Below are the code and all the weights of a small trained network. Each question names an input and a class and asks about switching units off, where a switched-off unit gives its printed mean instead of its output.

import numpy as np


def w(rows, s, z=0):
    codes = np.array(rows[::2]) - 128.0
    scale = np.full(codes.shape[1], s)
    scale[-1] = z or s
    return codes * scale


def f(y):
    return np.maximum(y, 0)


def log_softmax(a):
    a = a - a.max(-1, keepdims=True)
    return a - np.log(np.exp(a).sum(-1, keepdims=True))


def net(x, mask):
    res = np.array(x, float).reshape(1, 7) / 4 @ E
    y = f(res @ A[0][:, :-1].T + A[0][:, -1])
    res = res + np.where(mask, y, B[0][:, -1]) @ B[0][:, :-1]
    return log_softmax(res[-1] @ U[:, :-1].T + U[:, -1])


A, B = {}, {}
E = w([
[78,181,134,254,109,94,161,75,114,79],'x0',
[144,124,172,153,106,163,102,158,138,137],'x1',
[103,178,164,116,59,169,163,171,65,95],'x2',
[126,178,128,89,184,65,102,161,126,200],'x3',
[68,78,92,151,158,178,135,138,67,207],'x4',
[174,72,181,122,81,154,148,170,48,137],'x5',
[173,172,77,132,137,78,169,153,110,116],'x6',
],0.012)
A[0] = w([
[108,186,151,179,73,145,153,123,97,45,73],'N0',
[97,111,176,207,135,110,112,18,135,104,126],'N1',
[113,151,155,143,109,126,101,155,150,151,78],'N2',
[106,110,99,161,152,177,154,79,161,168,92],'N3',
[183,109,130,93,170,100,140,181,57,180,73],'N4',
[214,46,67,112,163,83,154,75,150,118,92],'N5',
[133,96,164,133,95,126,161,147,99,121,72],'N6',
[218,203,197,83,73,77,92,137,162,60,132],'N7',
[110,178,145,111,95,138,135,141,144,127,57],'N8',
[177,182,207,104,119,90,146,173,162,72,145],'N9',
[97,180,139,217,139,127,109,86,156,128,118],'N10',
[147,162,107,174,115,163,128,122,85,95,76],'N11',
[80,20,101,9,108,182,125,90,116,124,98],'N12',
[204,49,177,152,64,194,126,125,151,85,137],'N13',
[84,190,145,152,129,167,106,114,120,125,1],'N14',
[55,134,165,212,124,127,113,67,166,96,128],'N15',
[173,43,62,118,152,101,127,100,141,83,77],'N16',
[195,17,188,104,69,206,122,154,86,142,111],'N17',
[165,100,152,172,88,186,144,102,120,30,103],'N18',
[127,168,140,153,134,104,124,149,125,130,71],'N19',
[90,182,135,198,1,131,219,86,55,3,141],'N20',
],0.011,0.0083)
B[0] = w([
[171,230,170,139,121,136,158,131,168,138,190],'N0',
[41,68,117,111,146,96,124,171,73,146,186],'N1',
[131,121,88,112,89,121,125,99,119,107,137],'N2',
[157,149,88,69,117,120,101,110,139,87,156],'N3',
[83,137,148,164,103,118,232,156,60,162,184],'N4',
[113,83,101,202,100,59,168,36,171,101,174],'N5',
[153,127,156,159,126,156,94,194,124,146,152],'N6',
[185,177,116,157,144,129,121,43,235,77,216],'N7',
[173,125,133,113,141,128,119,115,154,163,142],'N8',
[168,159,90,161,138,142,92,40,176,116,196],'N9',
[76,55,145,154,123,142,81,163,152,72,182],'N10',
[129,143,140,140,114,177,143,125,168,122,153],'N11',
[175,136,152,39,131,193,20,148,183,56,191],'N12',
[36,105,117,89,156,156,106,226,43,140,192],'N13',
[119,107,132,180,103,117,153,117,187,102,142],'N14',
[59,32,144,169,84,87,129,185,103,121,192],'N15',
[135,118,102,186,72,59,104,90,167,88,157],'N16',
[20,111,176,87,134,209,85,254,100,92,216],'N17',
[103,134,196,134,135,137,164,171,109,205,183],'N18',
[151,95,116,100,101,166,94,106,126,129,142],'N19',
[177,253,194,231,145,164,204,156,186,137,253],'N20',
],0.0089,0.022)
U = w([
[77,111,122,69,141,180,111,194,96,107,254],'0',
[180,167,94,133,136,133,125,28,180,82,113],'1',
[80,48,102,149,127,91,128,108,134,95,160],'2',
[135,117,90,105,138,68,185,128,9,229,144],'3',
[122,171,146,179,131,154,185,152,137,101,12],'4',
],0.011,0.00084)

Each question gives the input, the list of numbers given to net, and the class t.
The units are the neurons (one row each of A and B). Each row of codes is followed by its name. A weight is (code - 128) times the scale printed after its matrix; where a second scale follows, it is the last column's (A, B and U).
mask holds one flag per neuron, in row order. A switched-off neuron (its flag False) gives its mean, the last column of its row in B, instead of its output. The means were averaged over made-up inputs and are rounded, as every weight is.
A unit's drop is (log p(t) with every unit on - log p(t) with that unit switched off) / (log p(t) with every unit on - log p(t) with every unit switched off).
The circuit of an input: a set's keep is (log p(t) with only the set's units on - log p(t) with every unit switched off) / (log p(t) with every unit on - log p(t) with every unit switched off). Starting from the 12 units with the biggest drops (on a tie, the unit counted first), units are removed one at a time, each time the one whose removal leaves the highest keep (on an exact tie, the one counted first), for as long as the keep stays at least 0.8.
units of the circuit, in order: the units of the circuit, biggest drop first
most important unit: the unit with the biggest drop
k most important neurons: the k neurons with the biggest drops, biggest first
drop when u is switched off: that unit's drop, to one decimal
input [-8,3,-5,-7,1,-7,-2], class 2: 2 most important neurons => [N5; N16]
input [8,-6,-2,2,-7,-8,-3], class 2: most important unit => N15
input [-3,-6,-7,8,5,3,-2], class 3: units of the circuit, in order => [N4; N17]
input [-3,-8,0,-8,-2,4,1], class 0: 2 most important neurons => [N13; N17]
input [-2,-3,-3,-3,1,-1,-5], class 0: 2 most important neurons => [N12; N7]
input [-7,-2,-5,-3,0,1,2], class 2: 3 most important neurons => [N5; N16; N20]
input [-3,0,6,5,3,-3,0], class 3: 2 most important neurons => [N17; N20]
input [2,-4,1,5,3,6,-1], class 3: 2 most important neurons => [N20; N12]
input [-6,1,-8,-3,0,7,7], class 0: 3 most important neurons => [N17; N13; N12]
input [1,-8,6,7,3,-2,-5], class 3: 4 most important neurons => [N17; N20; N7; N12]
input [2,6,-7,2,2,4,4], class 3: 2 most important neurons => [N20; N7]
input [7,8,0,2,2,4,-4], class 0: drop when N16 is switched off => 0.1
input [-3,-5,6,2,1,5,4], class 0: drop when N15 is switched off => -0.2
input [4,-2,-8,-3,-4,-1,7], class 2: most important unit => N1
input [0,5,1,-2,2,6,4], class 0: drop when N17 is switched off => 0.2
